Below are the code and all the weights of a small trained network. Each question names an input and a target symbol and asks about switching units off, where a switched-off unit gives its printed mean instead of its output.

import numpy as np


def w(rows, s, z=0):
    codes = np.array(rows[::2]) - 128.0
    scale = np.full(codes.shape[1], s)
    scale[-1] = z or s
    return codes * scale


def norm(h):
    return h / np.sqrt((h * h).mean(-1, keepdims=True) + 1e-5)


def f(y):
    return np.maximum(y, 0)


def softmax(a):
    e = np.exp(a - a.max(-1, keepdims=True))
    return e / e.sum(-1, keepdims=True)


def log_softmax(a):
    a = a - a.max(-1, keepdims=True)
    return a - np.log(np.exp(a).sum(-1, keepdims=True))


def net(x, mask):
    ids = ['βγδεζηλμξτφψω'.index(c) for c in x.split()]
    T = len(ids)
    res = E[ids] + P[:T]
    r = norm(res)
    for j in range(3):
        rows = slice(3 * j, 3 * j + 3)
        q, k, v = (r @ M[0][rows].T for M in (Q, K, V))
        z = softmax(np.where(np.tri(T) > 0, q @ k.T / 3**0.5, -1e9)) @ v
        o = O[0][rows]
        res = res + np.where(mask[j], z, o[:, -1]) @ o[:, :-1]
    y = f(norm(res) @ A[0][:, :-1].T + A[0][:, -1])
    res = res + np.where(mask[3:11], y, B[0][:, -1]) @ B[0][:, :-1]
    return log_softmax(norm(res)[-1] @ U[:, :-1].T + U[:, -1])


Q, K, V, O, A, B = {}, {}, {}, {}, {}, {}
E = w([
[89,58,62,105,99,54,73,138,131,117,100],'β',
[98,34,136,205,170,162,110,151,130,85,72],'γ',
[146,53,111,176,148,133,134,114,52,171,122],'δ',
[188,169,190,131,124,93,119,133,115,94,101],'ε',
[112,69,140,52,153,160,155,109,130,121,106],'ζ',
[207,147,52,117,178,83,47,142,104,173,72],'η',
[105,148,66,122,129,190,73,116,199,118,132],'λ',
[215,60,68,160,106,202,118,194,117,95,83],'μ',
[252,143,56,75,115,136,134,105,80,124,163],'ξ',
[157,103,178,100,96,109,250,150,208,226,90],'τ',
[174,72,94,152,231,55,133,103,173,66,217],'φ',
[127,70,131,117,92,153,85,132,146,109,162],'ψ',
[76,164,76,178,131,120,144,48,124,98,87],'ω',
],0.013)
P = w([
[43,239,195,151,170,138,246,254,109,107,130],'0',
[133,71,125,206,51,162,46,28,76,87,109],'1',
[169,87,129,181,72,156,42,25,88,76,107],'2',
[160,95,131,177,99,139,64,19,111,68,104],'3',
[167,99,123,149,104,130,52,30,134,69,97],'4',
[181,104,117,133,114,130,66,38,141,61,99],'5',
[181,95,115,135,122,115,69,53,150,52,83],'6',
[186,97,119,127,123,117,73,53,167,62,79],'7',
[177,74,121,114,120,116,73,27,173,63,76],'8',
],0.0051)
Q[0] = w([
[190,88,148,94,170,104,134,99,231,121,139],'h1',
[19,177,178,135,125,122,197,233,69,156,236],'h1',
[133,52,129,79,189,112,226,94,178,113,87],'h1',
[28,174,169,72,73,193,98,190,2,121,152],'h2',
[159,105,114,63,178,126,194,84,163,130,90],'h2',
[55,158,190,82,210,118,185,199,125,211,254],'h2',
[32,172,192,194,123,156,62,222,45,117,151],'h3',
[215,30,106,149,164,108,128,3,184,182,34],'h3',
[171,52,108,111,179,19,78,51,226,90,5],'h3',
],0.0051)
K[0] = w([
[99,173,105,150,126,128,87,183,91,139,138],'h1',
[152,78,163,88,20,164,86,2,111,160,38],'h1',
[107,150,100,135,89,146,170,189,112,142,138],'h1',
[173,111,121,199,81,156,50,54,121,148,127],'h2',
[101,151,159,100,168,182,125,188,79,103,122],'h2',
[144,159,49,241,117,77,83,85,102,123,172],'h2',
[132,48,156,139,50,146,108,54,160,162,56],'h3',
[65,199,105,97,137,166,152,222,108,76,109],'h3',
[71,189,118,145,152,140,205,217,125,125,108],'h3',
],0.0067)
V[0] = w([
[126,112,150,145,141,158,56,176,26,175,55],'h1',
[160,178,50,189,242,111,81,140,106,110,202],'h1',
[170,33,113,85,213,75,181,105,104,81,183],'h1',
[142,188,92,160,181,79,64,179,63,100,155],'h2',
[149,104,132,163,81,144,52,143,127,54,193],'h2',
[157,192,147,184,143,151,201,188,189,157,229],'h2',
[143,115,77,56,96,166,133,209,179,236,68],'h3',
[113,169,175,161,51,83,179,132,103,255,114],'h3',
[145,117,206,60,196,45,104,124,175,99,177],'h3',
],0.0076)
O[0] = w([
[98,122,61,157,135,134,75,214,124,222,128,196],'h1',
[113,74,116,235,180,117,205,147,128,108,145,254],'h1',
[204,84,130,102,223,146,153,129,176,112,157,189],'h1',
[141,167,62,175,129,66,84,136,90,104,142,73],'h2',
[86,110,120,134,132,132,63,191,121,60,255,88],'h2',
[190,71,124,197,44,121,100,108,163,152,143,90],'h2',
[102,154,49,94,192,156,211,67,152,133,191,194],'h3',
[146,134,56,98,77,153,222,212,118,66,150,98],'h3',
[96,7,165,64,115,122,145,102,71,168,83,48],'h3',
],0.0085,0.0047)
A[0] = w([
[216,56,183,163,191,154,176,110,128,79,128,89],'n1',
[159,133,190,61,107,177,121,163,98,150,63,157],'n2',
[186,152,139,177,143,27,78,129,1,147,240,163],'n3',
[135,40,135,102,77,74,134,185,29,133,121,191],'n4',
[113,145,38,175,166,134,167,220,154,140,154,213],'n5',
[106,135,98,130,136,14,124,132,146,142,139,53],'n6',
[85,152,95,121,73,171,125,143,149,191,88,254],'n7',
[69,72,229,156,179,181,69,151,204,130,126,181],'n8',
],0.007,0.0037)
B[0] = w([
[64,185,71,93,114,80,70,152,192,126,124,205],'n1',
[86,144,150,61,112,105,78,139,126,125,107,171],'n2',
[110,144,140,90,121,130,255,185,107,132,100,202],'n3',
[33,143,97,138,166,149,133,110,217,124,159,163],'n4',
[125,80,207,103,88,184,98,102,137,118,117,254],'n5',
[119,129,100,112,60,110,104,150,134,166,45,145],'n6',
[120,179,155,107,173,146,83,78,108,159,151,186],'n7',
[217,130,98,105,130,45,168,129,53,137,159,193],'n8',
],0.0094,0.0088)
U = w([
[93,152,147,22,209,150,119,100,78,90,99,222],'β',
[205,195,65,150,164,39,87,191,63,227,97,63],'γ',
[186,108,158,142,118,228,105,214,185,93,108,146],'δ',
[4,120,84,102,53,69,91,176,175,139,94,6],'ε',
[180,115,193,103,96,116,146,66,209,232,73,168],'ζ',
[75,82,114,189,161,164,238,169,88,192,131,96],'η',
[98,196,137,208,101,97,161,22,91,91,121,120],'λ',
[114,220,128,175,175,153,56,116,193,161,226,63],'μ',
[165,113,69,143,171,53,178,124,212,36,139,192],'ξ',
[202,149,59,75,31,161,242,118,95,103,152,46],'τ',
[152,29,246,201,175,104,99,113,85,76,100,131],'φ',
[134,102,159,68,57,86,95,137,91,108,254,143],'ψ',
[130,222,220,142,69,75,159,190,116,39,68,112],'ω',
],0.0071,0.0026)

Each question gives the input, a string of symbols that net reads in full, and the target symbol t.
The units are the heads (3 rows each of Q, K, V and O) and the neurons (one row each of A and B). Each row of codes is followed by its name. A weight is (code - 128) times the scale printed after its matrix; where a second scale follows, it is the last column's (O, A, B and U).
mask holds one flag per unit, heads first, then neurons. A switched-off unit (its flag False) gives its mean, the last column of its rows in O or B, instead of its output. The means were averaged over made-up inputs and are rounded, as every weight is.
A unit's drop is (log p(t) with every unit on - log p(t) with that unit switched off) / (log p(t) with every unit on - log p(t) with every unit switched off).
The circuit of an input: a set's keep is (log p(t) with only the set's units on - log p(t) with every unit switched off) / (log p(t) with every unit on - log p(t) with every unit switched off). Starting from all 11 units, units are removed one at a time, each time the one whose removal leaves the highest keep (on an exact tie, the one counted first), for as long as the keep stays at least 0.8.
circuit, biggest first: the units of the circuit, biggest drop first
unit that matters most: the unit with the biggest drop
top k neurons: the k neurons with the biggest drops, biggest first
heads that matter: for each layer, one digit per head in row order, 1 if its drop is at least 0.15 and else 0, layers parted by /
input φ τ η, target φ: heads that matter : 101
input ψ λ β, target ψ: circuit, biggest first : (h2)
input β ζ γ η, target β: heads that matter : 010
input ω β ε β ξ ψ δ ω φ, target ω: circuit, biggest first : (h3 h1)
input ζ μ ξ, target ζ: heads that matter : 010
input δ ζ ζ δ δ β β λ γ, target δ: heads that matter : 101
input ω η γ ξ ω, target ω: heads that matter : 001
input μ ω λ φ, target μ: top 2 neurons : (n8 n5)
input λ η ψ η, target λ: heads that matter : 100
input β τ δ β ω ζ τ ω, target β: circuit, biggest first : (h2 h1 n7)
input ζ μ λ λ γ δ ε, target ζ: heads that matter : 010
input τ μ β ζ λ, target τ: heads that matter : 001
input φ δ ε, target φ: heads that matter : 001
input δ ω η ζ ξ β ζ η, target δ: heads that matter : 101
input β τ ψ τ λ λ μ γ, target ζ: unit that matters most : h2
input δ β ξ, target δ: top 2 neurons : (n5 n8)
input γ τ ε φ, target γ: circuit, biggest first : (h3 n8 h1)
input ζ ψ λ β ω λ, target ζ: heads that matter : 010
input φ η δ δ λ ξ η, target ξ: heads that matter : 110
input ψ ζ β ξ η η μ, target ψ: unit that matters most : h2
input ε ε β ψ ψ ζ, target ε: top 2 neurons : (n4 n5)
input β β β λ ζ ε φ, target β: circuit, biggest first : (h2 h1)
input ε ξ ε, target ε: circuit, biggest first : (h3 n4)
input ε ε η β λ μ μ ε μ, target ε: circuit, biggest first : (h3 n4 h1)
